Below are the code and all the weights of a small trained network. Each question names an input and a class and asks about switching units off, where a switched-off unit gives its printed mean instead of its output.

import numpy as np


def w(rows, s, z=0):
    codes = np.array(rows[::2]) - 128.0
    scale = np.full(codes.shape[1], s)
    scale[-1] = z or s
    return codes * scale


def f(y):
    return y / 2 * (1 + np.tanh(0.7978845608 * (y + 0.044715 * y**3)))


def log_softmax(a):
    a = a - a.max(-1, keepdims=True)
    return a - np.log(np.exp(a).sum(-1, keepdims=True))


def net(x, mask):
    res = np.array(x, float).reshape(1, 7) / 4 @ E
    y = f(res @ A[0][:, :-1].T + A[0][:, -1])
    res = res + np.where(mask, y, B[0][:, -1]) @ B[0][:, :-1]
    return log_softmax(res[-1] @ U[:, :-1].T + U[:, -1])


A, B = {}, {}
E = w([
[88,74,122,105,189,135,141],'x0',
[118,101,86,101,206,175,173],'x1',
[139,148,2,111,99,163,100],'x2',
[146,119,156,92,150,103,41],'x3',
[202,86,132,199,57,182,116],'x4',
[82,103,140,120,72,152,67],'x5',
[70,114,121,196,105,74,146],'x6',
],0.011)
A[0] = w([
[111,166,8,74,122,132,79,177],'n0',
[81,156,113,89,187,84,145,227],'n1',
[143,159,163,71,92,200,127,127],'n2',
[116,183,151,178,85,123,149,114],'n3',
[143,125,126,189,134,142,88,75],'n4',
[151,183,68,207,69,66,133,253],'n5',
[213,154,186,158,191,133,156,229],'n6',
[121,93,152,186,113,63,76,166],'n7',
[118,96,156,164,128,96,83,87],'n8',
[80,120,120,106,170,78,176,144],'n9',
[109,92,121,136,119,161,97,99],'n10',
[150,173,121,138,118,92,98,24],'n11',
[147,135,157,171,130,103,127,142],'n12',
[137,149,162,112,168,105,134,191],'n13',
[171,166,198,105,144,120,117,231],'n14',
[194,80,52,116,145,173,143,171],'n15',
[153,132,151,126,77,171,120,148],'n16',
],0.014,0.0039)
B[0] = w([
[115,171,2,172,108,134,140,244],'n0',
[195,211,107,193,176,101,169,231],'n1',
[180,193,134,192,116,178,86,172],'n2',
[109,124,82,197,113,56,84,191],'n3',
[139,180,141,110,143,117,155,161],'n4',
[139,116,3,193,91,69,107,253],'n5',
[142,69,135,254,64,71,138,224],'n6',
[75,43,198,45,133,74,17,206],'n7',
[83,37,135,149,111,149,86,168],'n8',
[169,224,147,165,185,133,130,214],'n9',
[118,128,163,174,199,146,144,151],'n10',
[124,42,222,100,36,101,178,156],'n11',
[115,106,130,83,146,50,101,171],'n12',
[141,152,70,141,104,53,184,181],'n13',
[194,146,120,156,180,72,114,198],'n14',
[95,67,23,119,138,176,111,213],'n15',
[205,155,176,127,227,105,52,191],'n16',
],0.0083,0.014)
U = w([
[165,39,107,167,119,196,100,185],'0',
[152,104,168,57,56,153,189,2],'1',
[129,30,131,180,140,169,199,40],'2',
[135,119,197,92,99,159,188,22],'3',
[164,186,193,176,167,61,143,211],'4',
[72,47,173,95,156,109,101,49],'5',
[135,52,91,171,103,2,117,127],'6',
[143,155,17,158,157,138,139,207],'7',
],0.0098,0.004)

Each question gives the input, the list of numbers given to net, and the class t.
The units are the neurons (one row each of A and B). Each row of codes is followed by its name. A weight is (code - 128) times the scale printed after its matrix; where a second scale follows, it is the last column's (A, B and U).
mask holds one flag per neuron, in row order. A switched-off neuron (its flag False) gives its mean, the last column of its row in B, instead of its output. The means were averaged over made-up inputs and are rounded, as every weight is.
A unit's drop is (log p(t) with every unit on - log p(t) with that unit switched off) / (log p(t) with every unit on - log p(t) with every unit switched off).
The circuit of an input: a set's keep is (log p(t) with only the set's units on - log p(t) with every unit switched off) / (log p(t) with every unit on - log p(t) with every unit switched off). Starting from the 12 units with the biggest drops (on a tie, the unit counted first), units are removed one at a time, each time the one whose removal leaves the highest keep (on an exact tie, the one counted first), for as long as the keep stays at least 0.8.
units of the circuit, in order: the units of the circuit, biggest drop first
most important unit: the unit with the biggest drop
top k neurons: the k neurons with the biggest drops, biggest first
drop of u: that unit's drop, to one decimal
input [1,-6,-5,2,-4,-2,-7], class 4: most important unit -> n5
input [7,3,4,8,-2,7,7], class 7: units of the circuit, in order -> n0, n6
input [7,2,-8,2,5,6,-6], class 0: units of the circuit, in order -> n1, n5
input [6,-4,-7,2,-5,-6,8], class 4: top 2 neurons -> n9, n1
input [1,0,0,2,-8,2,-1], class 7: top 3 neurons -> n0, n7, n16
input [7,0,-1,7,-4,3,-8], class 4: top 4 neurons -> n5, n15, n14, n1
input [-4,1,0,4,6,4,-4], class 0: top 2 neurons -> n1, n9
input [1,-7,6,-3,-8,0,8], class 7: top 2 neurons -> n0, n6
input [-8,-2,-2,6,6,-1,-6], class 4: top 2 neurons -> n16, n2
input [-6,5,-3,-2,6,-6,-6], class 6: top 3 neurons -> n6, n14, n9
input [8,1,0,4,-1,4,-5], class 7: drop of n7 -> 0.1
input [-3,1,-2,-2,7,-7,-6], class 6: drop of n2 -> -0.1
input [8,4,0,8,-3,6,6], class 4: drop of n9 -> 0.2
